Here is a tiny trained network, its code and every weight. The questions are about switching its units off for an input and a target symbol, where a switched-off unit gives its printed mean instead of its output.

import numpy as np


def w(rows, s, z=0):
    codes = np.array(rows[::2]) - 128.0
    scale = np.full(codes.shape[1], s)
    scale[-1] = z or s
    return codes * scale


def norm(h):
    return h / np.sqrt((h * h).mean(-1, keepdims=True) + 1e-5)


def f(y):
    return np.maximum(y, 0)


def softmax(a):
    e = np.exp(a - a.max(-1, keepdims=True))
    return e / e.sum(-1, keepdims=True)


def log_softmax(a):
    a = a - a.max(-1, keepdims=True)
    return a - np.log(np.exp(a).sum(-1, keepdims=True))


def net(x, mask):
    ids = ['αβεζθλμφψ'.index(c) for c in x.split()]
    T = len(ids)
    res = E[ids] + P[:T]
    u = 0
    for l in range(2):
        r = norm(res)
        for j in range(2):
            rows = slice(2 * j, 2 * j + 2)
            q, k, v = (r @ M[l][rows].T for M in (Q, K, V))
            z = softmax(np.where(np.tri(T) > 0, q @ k.T / 2**0.5, -1e9)) @ v
            o = O[l][rows]
            res = res + np.where(mask[u + j], z, o[:, -1]) @ o[:, :-1]
        u += 2
        y = f(norm(res) @ A[l][:, :-1].T + A[l][:, -1])
        res = res + np.where(mask[u : u + 16], y, B[l][:, -1]) @ B[l][:, :-1]
        u += 16
    return log_softmax(norm(res)[-1] @ U[:, :-1].T + U[:, -1])


Q, K, V, O, A, B = {}, {}, {}, {}, {}, {}
E = w([
[153,149,74],'α',
[96,231,179],'β',
[8,34,127],'ε',
[17,45,141],'ζ',
[96,229,196],'θ',
[4,36,129],'λ',
[210,160,67],'μ',
[96,233,157],'φ',
[188,148,12],'ψ',
],0.0026)
P = w([
[81,125,179],'0',
[98,137,151],'1',
[189,242,60],'2',
[119,31,220],'3',
[106,117,139],'4',
[200,199,125],'5',
[121,19,216],'6',
[100,93,139],'7',
[230,179,133],'8',
[122,2,221],'9',
[101,73,112],'10',
[241,169,120],'11',
[122,8,218],'12',
[100,87,160],'13',
],0.0019)
Q[0] = w([
[48,3,140],'L0H0',
[121,190,229],'L0H0',
[189,137,138],'L0H1',
[122,69,57],'L0H1',
],0.0031)
K[0] = w([
[203,35,102],'L0H0',
[139,146,185],'L0H0',
[172,74,180],'L0H1',
[74,4,151],'L0H1',
],0.0025)
V[0] = w([
[63,119,144],'L0H0',
[89,160,253],'L0H0',
[57,151,206],'L0H1',
[114,48,99],'L0H1',
],0.0017)
O[0] = w([
[164,193,37,50],'L0H0',
[191,111,7,60],'L0H0',
[72,62,71,44],'L0H1',
[228,109,123,2],'L0H1',
],0.0011,0.00029)
A[0] = w([
[134,93,205,70],'L0N0',
[105,155,206,4],'L0N1',
[86,50,127,162],'L0N2',
[72,77,127,128],'L0N3',
[168,22,71,97],'L0N4',
[155,74,120,89],'L0N5',
[16,62,100,98],'L0N6',
[185,81,75,146],'L0N7',
[93,147,72,56],'L0N8',
[148,135,109,186],'L0N9',
[179,83,197,149],'L0N10',
[252,79,117,207],'L0N11',
[195,195,141,143],'L0N12',
[130,63,139,252],'L0N13',
[75,195,235,79],'L0N14',
[142,97,141,98],'L0N15',
],0.0037,0.0011)
B[0] = w([
[167,186,114,160],'L0N0',
[105,80,131,159],'L0N1',
[194,180,193,185],'L0N2',
[172,159,91,170],'L0N3',
[89,97,152,198],'L0N4',
[115,127,177,155],'L0N5',
[147,252,91,191],'L0N6',
[97,96,178,203],'L0N7',
[113,219,164,138],'L0N8',
[95,134,145,170],'L0N9',
[75,171,131,174],'L0N10',
[43,136,152,254],'L0N11',
[131,163,52,215],'L0N12',
[147,83,172,195],'L0N13',
[131,52,116,208],'L0N14',
[134,161,137,142],'L0N15',
],0.0029,0.0025)
Q[1] = w([
[3,123,208],'L1H0',
[81,158,45],'L1H0',
[178,214,128],'L1H1',
[120,14,149],'L1H1',
],0.0071)
K[1] = w([
[138,34,83],'L1H0',
[2,130,130],'L1H0',
[185,212,91],'L1H1',
[148,43,150],'L1H1',
],0.0088)
V[1] = w([
[186,197,226],'L1H0',
[62,105,4],'L1H0',
[146,176,99],'L1H1',
[137,109,223],'L1H1',
],0.0035)
O[1] = w([
[128,191,73,253],'L1H0',
[129,4,81,184],'L1H0',
[123,61,141,216],'L1H1',
[161,183,91,128],'L1H1',
],0.0034,0.0006)
A[1] = w([
[214,89,148,206],'L1N0',
[108,165,155,89],'L1N1',
[154,135,200,41],'L1N2',
[155,168,101,92],'L1N3',
[116,104,68,196],'L1N4',
[167,130,197,25],'L1N5',
[143,135,168,56],'L1N6',
[169,148,189,130],'L1N7',
[78,189,101,122],'L1N8',
[172,173,97,145],'L1N9',
[121,56,181,2],'L1N10',
[111,126,79,136],'L1N11',
[111,58,152,142],'L1N12',
[253,155,111,68],'L1N13',
[151,174,157,75],'L1N14',
[94,80,167,148],'L1N15',
],0.0057,0.0018)
B[1] = w([
[251,120,149,148],'L1N0',
[100,108,134,208],'L1N1',
[43,155,78,180],'L1N2',
[81,88,58,175],'L1N3',
[108,172,181,203],'L1N4',
[68,105,105,163],'L1N5',
[96,128,117,150],'L1N6',
[143,141,66,197],'L1N7',
[161,129,139,253],'L1N8',
[128,96,34,199],'L1N9',
[254,155,173,167],'L1N10',
[134,156,143,181],'L1N11',
[141,106,125,200],'L1N12',
[169,164,238,187],'L1N13',
[177,132,133,174],'L1N14',
[136,90,68,236],'L1N15',
],0.0041,0.0023)
U = w([
[125,135,172,70],'α',
[111,177,194,103],'β',
[131,147,163,39],'ε',
[143,209,41,140],'ζ',
[216,183,107,254],'θ',
[129,139,154,54],'λ',
[49,47,126,167],'μ',
[102,125,117,89],'φ',
[179,6,138,151],'ψ',
],0.012,0.0058)

Each question gives the input, a string of symbols that net reads in full, and the target symbol t.
The units are the heads (2 rows each of Q, K, V and O) and the neurons (one row each of A and B). Each row of codes is followed by its name. A weight is (code - 128) times the scale printed after its matrix; where a second scale follows, it is the last column's (O, A, B and U).
mask holds one flag per unit, layer by layer, with each layer's heads first. A switched-off unit (its flag False) gives its mean, the last column of its rows in O or B, instead of its output. The means were averaged over made-up inputs and are rounded, as every weight is.
A unit's drop is (log p(t) with every unit on - log p(t) with that unit switched off) / (log p(t) with every unit on - log p(t) with every unit switched off).
The circuit of an input: a set's keep is (log p(t) with only the set's units on - log p(t) with every unit switched off) / (log p(t) with every unit on - log p(t) with every unit switched off). Starting from the 12 units with the biggest drops (on a tie, the unit counted first), units are removed one at a time, each time the one whose removal leaves the highest keep (on an exact tie, the one counted first), for as long as the keep stays at least 0.8.
circuit, biggest first: the units of the circuit, biggest drop first
k most important neurons: the k neurons with the biggest drops, biggest first
k most important neurons of layer l: the k neurons of layer l with the biggest drops, biggest first
heads that matter: for each layer, one digit per head in row order, 1 if its drop is at least 0.15 and else 0, layers parted by /
input α β μ μ ζ, target β: 2 most important neurons of layer 1 => (L1N9; L1N3)
input μ ψ μ β α, target ψ: circuit, biggest first => (L0N6; L1H0)
input μ ζ λ μ μ λ μ α, target μ: circuit, biggest first => (L0N7; L0N4)
input μ β θ μ ζ, target β: circuit, biggest first => (L0N6; L1H0; L0N2)
input μ μ μ μ, target μ: circuit, biggest first => (L0N11; L0N10)
input ζ μ μ ζ α μ θ μ α α, target μ: heads that matter => 00 / 01
input ψ μ β α β θ μ μ μ φ ψ, target μ: heads that matter => 00 / 10
input β μ μ μ ψ θ, target ζ: heads that matter => 00 / 01
input ζ ψ α φ ψ ε μ ψ β φ ψ μ ψ μ, target ψ: circuit, biggest first => (L1H0; L0N11)
input ζ β μ μ μ, target β: 2 most important neurons of layer 0 => (L0N7; L0N12)
input θ λ ζ μ β ζ, target θ: most important neuron => (L0N2)
input μ β ζ ψ μ μ ε ψ ε, target θ: circuit, biggest first => (L0N2; L0N6)
input ψ θ β φ β μ ε ψ θ α α, target ψ: 3 most important neurons => (L0N6; L0N12; L0N10)
input α β μ β β ζ μ α μ λ μ λ, target θ: 2 most important neurons of layer 0 => (L0N11; L0N3)
input θ ψ μ φ ψ ψ μ λ, target ψ: most important neuron => (L0N2)
input β μ μ β φ α θ β μ β ε, target β: heads that matter => 00 / 01
input μ μ λ α ζ β β μ β μ μ, target μ: heads that matter => 00 / 11
input β β μ ζ ψ β φ ζ θ φ ψ β μ λ, target ψ: 2 most important neurons => (L0N2; L1N10)
input ζ β ψ θ, target ψ: heads that matter => 11 / 10
input μ ψ φ μ ε β ε φ μ β μ μ β φ, target μ: heads that matter => 00 / 11
input μ ε ψ λ μ α μ μ ε, target θ: 2 most important neurons => (L0N11; L0N3)
